Below is a small trained network, with its code and all its weights. Each question gives an input and a class and asks what happens when units are switched off, that is, made to give their printed mean instead of their output.

import numpy as np


def w(rows, s, z=0):
    codes = np.array(rows[::2]) - 128.0
    scale = np.full(codes.shape[1], s)
    scale[-1] = z or s
    return codes * scale


def norm(h):
    return h / np.sqrt((h * h).mean(-1, keepdims=True) + 1e-5)


def f(y):
    return y / 2 * (1 + np.tanh(0.7978845608 * (y + 0.044715 * y**3)))


def log_softmax(a):
    a = a - a.max(-1, keepdims=True)
    return a - np.log(np.exp(a).sum(-1, keepdims=True))


def net(x, mask):
    res = np.array(x, float).reshape(1, 3) / 4 @ E
    u = 0
    for l in range(4):
        y = f(norm(res) @ A[l][:, :-1].T + A[l][:, -1])
        res = res + np.where(mask[u : u + 3], y, B[l][:, -1]) @ B[l][:, :-1]
        u += 3
    return log_softmax(norm(res)[-1] @ U[:, :-1].T + U[:, -1])


A, B = {}, {}
E = w([
[243,82,188,41,174],'x0',
[89,49,33,91,254],'x1',
[8,101,47,67,45],'x2',
],0.0057)
A[0] = w([
[132,127,87,138,75,156],'L0N0',
[140,62,169,74,96,114],'L0N1',
[175,206,125,254,83,2],'L0N2',
],0.0084,0.0062)
B[0] = w([
[117,97,149,130,7,220],'L0N0',
[164,60,157,61,128,195],'L0N1',
[170,141,74,149,155,252],'L0N2',
],0.014,0.0024)
A[1] = w([
[255,174,213,87,232,50],'L1N0',
[150,103,112,69,115,3],'L1N1',
[112,149,143,190,162,93],'L1N2',
],0.0087,0.0022)
B[1] = w([
[44,121,71,173,38,253],'L1N0',
[76,248,137,45,120,140],'L1N1',
[105,118,223,69,209,148],'L1N2',
],0.012,0.0055)
A[2] = w([
[128,170,103,2,198,31],'L2N0',
[28,88,232,196,228,254],'L2N1',
[33,138,35,138,58,207],'L2N2',
],0.0078,0.002)
B[2] = w([
[174,149,74,145,7,146],'L2N0',
[103,149,204,113,108,164],'L2N1',
[180,167,160,177,125,254],'L2N2',
],0.018,0.0089)
A[3] = w([
[84,148,240,9,105,41],'L3N0',
[230,100,160,55,94,251],'L3N1',
[107,151,92,233,125,117],'L3N2',
],0.011,0.0022)
B[3] = w([
[42,227,255,83,142,184],'L3N0',
[95,114,138,179,177,183],'L3N1',
[115,79,98,29,198,254],'L3N2',
],0.016,0.0086)
U = w([
[132,81,28,60,232,197],'0',
[166,113,30,176,1,173],'1',
[55,180,189,121,124,2],'2',
],0.013,0.00034)

Each question gives the input, the list of numbers given to net, and the class t.
The units are the neurons (one row each of A and B). Each row of codes is followed by its name. A weight is (code - 128) times the scale printed after its matrix; where a second scale follows, it is the last column's (A, B and U).
mask holds one flag per neuron, layer by layer. A switched-off neuron (its flag False) gives its mean, the last column of its row in B, instead of its output. The means were averaged over made-up inputs and are rounded, as every weight is.
A unit's drop is (log p(t) with every unit on - log p(t) with that unit switched off) / (log p(t) with every unit on - log p(t) with every unit switched off).
The circuit of an input: a set's keep is (log p(t) with only the set's units on - log p(t) with every unit switched off) / (log p(t) with every unit on - log p(t) with every unit switched off). Starting from all 12 units, units are removed one at a time, each time the one whose removal leaves the highest keep (on an exact tie, the one counted first), for as long as the keep stays at least 0.8.
circuit, biggest first: the units of the circuit, biggest drop first
most important unit: the unit with the biggest drop
top k neurons: the k neurons with the biggest drops, biggest first
k most important neurons of layer l: the k neurons of layer l with the biggest drops, biggest first
drop of u: that unit's drop, to one decimal
input [4,-3,-7], class 1: circuit, biggest first -> [L1N0, L3N0]
input [3,-8,-7], class 1: circuit, biggest first -> [L3N0, L1N0]
input [-7,0,-4], class 0: most important unit -> L0N2
input [-3,0,3], class 1: top 2 neurons -> [L3N0, L0N0]
input [3,-8,0], class 1: circuit, biggest first -> [L3N0, L2N1]
input [-2,-3,7], class 1: top 2 neurons -> [L3N0, L2N1]
input [-1,0,3], class 1: top 4 neurons -> [L3N0, L0N0, L2N2, L0N2]
input [0,-6,6], class 1: top 3 neurons -> [L1N2, L2N1, L3N0]
input [4,1,-2], class 0: 2 most important neurons of layer 3 -> [L3N2, L3N0]
input [-4,-3,0], class 0: top 2 neurons -> [L3N2, L1N0]
input [-7,-1,1], class 1: top 4 neurons -> [L3N0, L2N2, L0N0, L3N1]
input [-5,1,8], class 0: 2 most important neurons of layer 3 -> [L3N2, L3N0]
input [-2,2,2], class 0: top 2 neurons -> [L3N2, L3N0]
input [-8,-2,-6], class 0: most important unit -> L0N2
input [-3,3,2], class 0: top 3 neurons -> [L3N2, L3N0, L1N2]
input [-7,8,-2], class 2: top 2 neurons -> [L2N1, L1N0]
input [7,-8,-7], class 1: top 2 neurons -> [L1N0, L3N0]
input [-5,2,7], class 0: top 2 neurons -> [L3N2, L2N0]
input [-7,-3,-1], class 0: top 2 neurons -> [L3N2, L0N2]
input [-4,-5,6], class 1: drop of L3N0 -> 0.6
input [-8,-8,5], class 1: drop of L3N0 -> 0.6
input [-2,8,-3], class 2: drop of L2N1 -> 2.7
